Below is a small trained network, with its code and all its weights. Each question gives an input and a target symbol and asks what happens when units are switched off, that is, made to give their printed mean instead of their output.

import numpy as np


def w(rows, s, z=0):
    codes = np.array(rows[::2]) - 128.0
    scale = np.full(codes.shape[1], s)
    scale[-1] = z or s
    return codes * scale


def f(y):
    return np.maximum(y, 0)


def softmax(a):
    e = np.exp(a - a.max(-1, keepdims=True))
    return e / e.sum(-1, keepdims=True)


def log_softmax(a):
    a = a - a.max(-1, keepdims=True)
    return a - np.log(np.exp(a).sum(-1, keepdims=True))


def net(x, mask):
    ids = ['αεζημξσφψω'.index(c) for c in x.split()]
    T = len(ids)
    res = E[ids] + P[:T]
    r = res
    for j in range(2):
        rows = slice(3 * j, 3 * j + 3)
        q, k, v = (r @ M[0][rows].T for M in (Q, K, V))
        z = softmax(np.where(np.tri(T) > 0, q @ k.T / 3**0.5, -1e9)) @ v
        o = O[0][rows]
        res = res + np.where(mask[j], z, o[:, -1]) @ o[:, :-1]
    y = f(res @ A[0][:, :-1].T + A[0][:, -1])
    res = res + np.where(mask[2:18], y, B[0][:, -1]) @ B[0][:, :-1]
    return log_softmax(res[-1] @ U[:, :-1].T + U[:, -1])


Q, K, V, O, A, B = {}, {}, {}, {}, {}, {}
E = w([
[137,66,144],'α',
[152,78,178],'ε',
[181,124,225],'ζ',
[215,63,4],'η',
[123,34,118],'μ',
[128,26,135],'ξ',
[146,81,87],'σ',
[111,54,52],'φ',
[214,149,128],'ψ',
[187,78,114],'ω',
],0.016)
P = w([
[129,158,125],'0',
[143,138,119],'1',
[154,117,107],'2',
[166,85,102],'3',
[177,62,93],'4',
[191,45,78],'5',
[202,24,80],'6',
[214,1,81],'7',
],0.0084)
Q[0] = w([
[126,115,155],'head 1',
[63,243,201],'head 1',
[145,177,166],'head 1',
[6,240,104],'head 2',
[1,169,221],'head 2',
[235,26,139],'head 2',
],0.014)
K[0] = w([
[152,178,192],'head 1',
[33,147,164],'head 1',
[89,108,250],'head 1',
[47,181,223],'head 2',
[67,141,110],'head 2',
[189,107,78],'head 2',
],0.013)
V[0] = w([
[125,75,79],'head 1',
[123,69,140],'head 1',
[107,160,43],'head 1',
[199,186,27],'head 2',
[178,164,227],'head 2',
[59,1,73],'head 2',
],0.0098)
O[0] = w([
[120,212,170,191],'head 1',
[184,89,161,170],'head 1',
[166,163,81,122],'head 1',
[241,254,102,166],'head 2',
[198,77,165,66],'head 2',
[54,165,163,245],'head 2',
],0.0083,0.013)
A[0] = w([
[112,162,63,66],'neuron 1',
[11,155,152,152],'neuron 2',
[139,199,134,77],'neuron 3',
[226,119,102,70],'neuron 4',
[79,181,134,97],'neuron 5',
[128,54,188,99],'neuron 6',
[151,130,242,123],'neuron 7',
[93,101,156,109],'neuron 8',
[136,176,85,176],'neuron 9',
[119,110,85,254],'neuron 10',
[141,182,90,113],'neuron 11',
[78,162,159,105],'neuron 12',
[135,90,55,128],'neuron 13',
[74,140,173,163],'neuron 14',
[177,207,119,93],'neuron 15',
[141,92,56,117],'neuron 16',
],0.012,0.008)
B[0] = w([
[164,80,117,166],'neuron 1',
[102,161,15,254],'neuron 2',
[69,90,89,195],'neuron 3',
[84,114,92,197],'neuron 4',
[206,115,52,163],'neuron 5',
[104,59,149,222],'neuron 6',
[154,120,106,209],'neuron 7',
[122,119,129,190],'neuron 8',
[114,104,206,220],'neuron 9',
[182,254,249,207],'neuron 10',
[61,76,142,206],'neuron 11',
[160,101,2,171],'neuron 12',
[181,127,16,138],'neuron 13',
[52,172,90,222],'neuron 14',
[130,89,134,240],'neuron 15',
[214,67,50,139],'neuron 16',
],0.0071,0.01)
U = w([
[120,87,199,60],'α',
[155,244,58,72],'ε',
[141,138,134,43],'ζ',
[152,58,141,3],'η',
[115,137,96,83],'μ',
[109,254,231,246],'ξ',
[203,194,201,235],'σ',
[63,79,128,152],'φ',
[149,151,135,75],'ψ',
[235,89,48,206],'ω',
],0.0097,0.0053)

Each question gives the input, a string of symbols that net reads in full, and the target symbol t.
The units are the heads (3 rows each of Q, K, V and O) and the neurons (one row each of A and B). Each row of codes is followed by its name. A weight is (code - 128) times the scale printed after its matrix; where a second scale follows, it is the last column's (O, A, B and U).
mask holds one flag per unit, heads first, then neurons. A switched-off unit (its flag False) gives its mean, the last column of its rows in O or B, instead of its output. The means were averaged over made-up inputs and are rounded, as every weight is.
A unit's drop is (log p(t) with every unit on - log p(t) with that unit switched off) / (log p(t) with every unit on - log p(t) with every unit switched off).
The circuit of an input: a set's keep is (log p(t) with only the set's units on - log p(t) with every unit switched off) / (log p(t) with every unit on - log p(t) with every unit switched off). Starting from the 12 units with the biggest drops (on a tie, the unit counted first), units are removed one at a time, each time the one whose removal leaves the highest keep (on an exact tie, the one counted first), for as long as the keep stays at least 0.8.
units of the circuit, in order: the units of the circuit, biggest drop first
unit that matters most: the unit with the biggest drop
top k neurons: the k neurons with the biggest drops, biggest first
heads that matter: for each layer, one digit per head in row order, 1 if its drop is at least 0.15 and else 0, layers parted by /
drop of u: that unit's drop, to one decimal
input ξ α σ σ ε σ ε, target ξ: heads that matter => 00
input ε ε μ ξ ψ ω α, target σ: heads that matter => 01
input ζ ξ ω φ ψ ξ μ, target ω: units of the circuit, in order => (head 2; neuron 13)
input ψ σ σ, target ω: units of the circuit, in order => (head 2)
input ω ξ ξ ε ω ξ ψ μ, target ω: heads that matter => 01
input σ ξ μ ψ α, target ω: heads that matter => 01
input φ ε σ ξ, target ξ: heads that matter => 00
input ε ψ ε, target ω: heads that matter => 01
input ξ ψ ξ ψ ξ ξ, target ω: top 3 neurons => (neuron 13; neuron 16; neuron 9)
input ψ ξ α, target ω: heads that matter => 11
input σ ζ ε ζ ε ξ ξ σ, target ξ: heads that matter => 00
input σ μ φ ξ ζ ξ ζ, target φ: top 3 neurons => (neuron 10; neuron 6; neuron 14)
input μ ω σ, target σ: drop of neuron 10 => 0.1
input ξ ξ α ψ ζ φ ε ε, target ε: drop of neuron 15 => 0.0
input ζ ψ ξ ζ μ ζ σ, target ξ: drop of neuron 12 => 0.1
input ξ σ μ, target ξ: unit that matters most => neuron 10
